Below are the code and all the weights of a small trained network. Each question names an input and a class and asks about switching units off, where a switched-off unit gives its printed mean instead of its output.

import numpy as np


def w(rows, s, z=0):
    codes = np.array(rows[::2]) - 128.0
    scale = np.full(codes.shape[1], s)
    scale[-1] = z or s
    return codes * scale


def norm(h):
    return h / np.sqrt((h * h).mean(-1, keepdims=True) + 1e-5)


def f(y):
    return y / 2 * (1 + np.tanh(0.7978845608 * (y + 0.044715 * y**3)))


def log_softmax(a):
    a = a - a.max(-1, keepdims=True)
    return a - np.log(np.exp(a).sum(-1, keepdims=True))


def net(x, mask):
    res = np.array(x, float).reshape(1, 8) / 4 @ E
    u = 0
    for l in range(2):
        y = f(norm(res) @ A[l][:, :-1].T + A[l][:, -1])
        res = res + np.where(mask[u : u + 15], y, B[l][:, -1]) @ B[l][:, :-1]
        u += 15
    return log_softmax(norm(res)[-1] @ U[:, :-1].T + U[:, -1])


A, B = {}, {}
E = w([
[44,67,80,115,164,147,136,114,96,98,192],'x0',
[155,140,17,65,141,88,141,116,120,92,42],'x1',
[210,186,81,86,143,169,97,45,177,132,162],'x2',
[151,90,108,149,140,91,58,205,74,135,101],'x3',
[96,108,153,118,185,254,137,150,154,103,196],'x4',
[95,98,93,181,233,144,161,118,119,194,42],'x5',
[68,28,101,160,92,162,58,80,59,213,144],'x6',
[104,95,166,108,33,123,123,102,121,111,72],'x7',
],0.0055)
A[0] = w([
[138,47,168,132,119,200,111,150,126,112,81,66],'0.n1',
[156,127,184,141,72,78,83,3,43,154,69,118],'0.n2',
[98,167,76,188,65,66,81,115,188,138,129,118],'0.n3',
[132,156,155,82,105,90,111,203,168,65,221,10],'0.n4',
[85,106,179,187,111,246,175,135,126,116,159,97],'0.n5',
[119,107,177,119,77,94,201,238,37,173,49,122],'0.n6',
[81,116,161,149,100,108,111,223,50,84,91,55],'0.n7',
[130,191,163,71,169,71,33,197,243,97,207,89],'0.n8',
[183,67,193,144,119,79,168,159,110,64,233,65],'0.n9',
[230,242,132,134,113,179,170,136,182,46,118,54],'0.n10',
[118,67,19,157,166,155,57,59,141,146,140,38],'0.n11',
[173,105,100,100,134,91,182,90,116,71,93,112],'0.n12',
[206,166,46,151,84,99,168,120,163,83,65,133],'0.n13',
[173,98,146,211,86,158,47,184,123,145,165,122],'0.n14',
[89,79,61,64,180,116,223,64,237,87,78,3],'0.n15',
],0.0062,0.0039)
B[0] = w([
[111,113,128,116,146,122,191,134,114,79,153,141],'0.n1',
[100,133,85,95,39,68,19,100,122,169,160,226],'0.n2',
[102,66,165,93,148,120,61,76,115,166,155,160],'0.n3',
[211,115,90,155,168,47,185,159,52,152,146,177],'0.n4',
[107,142,110,45,133,130,110,160,182,127,218,216],'0.n5',
[115,81,99,89,196,49,106,191,156,70,96,245],'0.n6',
[128,114,130,137,114,138,169,175,141,26,65,192],'0.n7',
[180,164,183,196,55,143,160,120,95,100,114,211],'0.n8',
[89,126,83,184,79,151,116,173,76,134,135,174],'0.n9',
[193,152,168,107,71,125,146,78,253,92,111,253],'0.n10',
[224,79,133,141,151,199,116,115,116,94,115,206],'0.n11',
[84,158,159,133,99,209,59,128,113,128,108,177],'0.n12',
[89,91,185,115,113,174,185,105,177,131,197,245],'0.n13',
[73,141,112,120,139,133,193,73,135,92,117,186],'0.n14',
[62,214,74,143,91,116,149,85,120,76,85,191],'0.n15',
],0.0065,0.004)
A[1] = w([
[69,147,67,125,94,138,169,106,120,80,43,119],'1.n1',
[66,154,62,114,143,185,150,103,96,112,116,215],'1.n2',
[177,165,131,205,113,119,135,162,30,89,197,4],'1.n3',
[154,190,170,138,72,81,166,117,140,95,164,96],'1.n4',
[191,20,94,166,168,202,129,119,90,142,107,131],'1.n5',
[167,139,53,140,166,215,101,107,60,142,107,112],'1.n6',
[100,117,132,164,87,78,116,98,114,165,139,189],'1.n7',
[222,168,166,130,153,143,121,132,146,128,66,191],'1.n8',
[52,173,100,130,113,150,209,61,105,81,148,209],'1.n9',
[138,2,127,122,152,144,115,98,104,92,88,152],'1.n10',
[148,144,132,149,193,142,213,167,132,89,155,253],'1.n11',
[144,143,126,124,145,232,85,93,137,167,166,168],'1.n12',
[75,164,34,62,123,126,132,19,72,135,122,197],'1.n13',
[106,155,131,194,210,59,150,155,116,194,90,40],'1.n14',
[79,157,134,116,99,135,157,131,108,142,233,72],'1.n15',
],0.0084,0.0024)
B[1] = w([
[118,119,127,181,165,190,68,169,147,90,78,208],'1.n1',
[130,202,200,188,168,151,90,162,193,114,164,214],'1.n2',
[177,148,115,186,176,86,168,239,19,159,137,168],'1.n3',
[188,153,60,129,169,199,191,118,94,118,145,242],'1.n4',
[93,144,111,89,111,58,207,66,196,80,174,216],'1.n5',
[28,141,46,254,85,147,215,103,117,163,229,201],'1.n6',
[220,128,75,38,156,154,70,99,72,175,78,178],'1.n7',
[108,160,145,62,76,131,139,85,160,109,171,212],'1.n8',
[160,122,206,198,130,153,55,147,127,164,89,227],'1.n9',
[145,202,78,69,38,101,142,142,150,102,160,226],'1.n10',
[168,55,115,101,57,114,80,50,68,242,70,254],'1.n11',
[81,94,120,96,126,67,147,192,98,43,168,231],'1.n12',
[96,153,106,242,157,113,109,100,116,209,94,245],'1.n13',
[94,188,211,61,237,85,213,125,155,166,87,163],'1.n14',
[148,43,212,80,218,195,121,175,124,130,122,185],'1.n15',
],0.007,0.0054)
U = w([
[218,201,166,91,76,181,174,62,192,100,131,192],'0',
[89,42,229,91,169,198,118,185,127,136,215,98],'1',
[49,155,49,170,124,103,189,75,157,115,232,152],'2',
[84,151,164,61,212,66,182,128,154,178,75,2],'3',
[71,96,98,85,104,73,101,231,130,19,52,138],'4',
[81,190,151,233,175,196,68,115,173,136,66,227],'5',
[115,109,71,83,75,84,10,66,72,210,106,116],'6',
[212,133,132,166,139,137,172,200,2,137,159,148],'7',
],0.014,0.0015)

Each question gives the input, the list of numbers given to net, and the class t.
The units are the neurons (one row each of A and B). Each row of codes is followed by its name. A weight is (code - 128) times the scale printed after its matrix; where a second scale follows, it is the last column's (A, B and U).
mask holds one flag per neuron, layer by layer. A switched-off neuron (its flag False) gives its mean, the last column of its row in B, instead of its output. The means were averaged over made-up inputs and are rounded, as every weight is.
A unit's drop is (log p(t) with every unit on - log p(t) with that unit switched off) / (log p(t) with every unit on - log p(t) with every unit switched off).
The circuit of an input: a set's keep is (log p(t) with only the set's units on - log p(t) with every unit switched off) / (log p(t) with every unit on - log p(t) with every unit switched off). Starting from the 12 units with the biggest drops (on a tie, the unit counted first), units are removed one at a time, each time the one whose removal leaves the highest keep (on an exact tie, the one counted first), for as long as the keep stays at least 0.8.
circuit, biggest first: the units of the circuit, biggest drop first
most important unit: the unit with the biggest drop
top k neurons: the k neurons with the biggest drops, biggest first
k most important neurons of layer l: the k neurons of layer l with the biggest drops, biggest first
input [-5,6,-5,7,2,4,3,-8], class 3: circuit, biggest first : [1.n14]
input [-7,3,-6,2,-5,4,6,-4], class 3: top 2 neurons : [1.n14, 0.n6]
input [4,5,-4,0,-7,5,1,-6], class 3: 2 most important neurons of layer 0 : [0.n6, 0.n14]
input [1,-7,-8,-6,-5,2,-2,-3], class 3: circuit, biggest first : [1.n14, 0.n6]
input [-4,4,7,-4,-7,-8,1,7], class 6: top 2 neurons : [0.n2, 0.n3]
input [7,3,2,-7,8,-4,-5,5], class 5: circuit, biggest first : [0.n15, 1.n9, 1.n13]
input [-2,-2,-3,5,6,0,2,4], class 4: top 2 neurons : [0.n7, 0.n6]
input [-5,-2,-3,-7,2,2,8,0], class 1: circuit, biggest first : [0.n5, 1.n15]
input [2,0,6,8,-1,-8,4,-7], class 7: top 2 neurons : [1.n3, 0.n8]
input [3,-2,0,-7,8,-7,-4,0], class 7: 3 most important neurons of layer 0 : [0.n4, 0.n8, 0.n9]
input [-7,5,-5,-4,3,4,0,2], class 5: top 3 neurons : [0.n15, 1.n1, 1.n12]
input [5,-8,-8,-7,-7,2,-4,-7], class 3: top 2 neurons : [1.n14, 0.n13]
input [6,-1,-8,2,5,7,-3,3], class 4: top 2 neurons : [0.n7, 0.n6]
input [-8,-3,-7,8,-8,0,5,3], class 4: most important unit : 0.n6
input [-2,7,-4,7,3,3,3,-6], class 2: 3 most important neurons of layer 1 : [1.n6, 1.n5, 1.n10]
input [2,1,-3,5,-4,7,2,-6], class 3: top 2 neurons : [1.n14, 0.n6]
input [-3,-3,7,-8,7,6,7,8], class 1: top 3 neurons : [0.n5, 1.n15, 1.n12]
input [-6,5,-1,6,-6,4,-7,-7], class 0: 2 most important neurons of layer 0 : [0.n10, 0.n13]
input [4,-5,-3,-4,-3,-7,3,7], class 6: top 3 neurons : [0.n2, 1.n7, 0.n13]
input [7,-1,-7,1,-2,-8,8,8], class 4: circuit, biggest first : [0.n7]
input [4,6,7,-2,-7,1,5,-3], class 2: top 2 neurons : [0.n11, 1.n6]
input [2,-4,-7,-3,-5,-3,0,-6], class 7: 2 most important neurons of layer 0 : [0.n9, 0.n4]
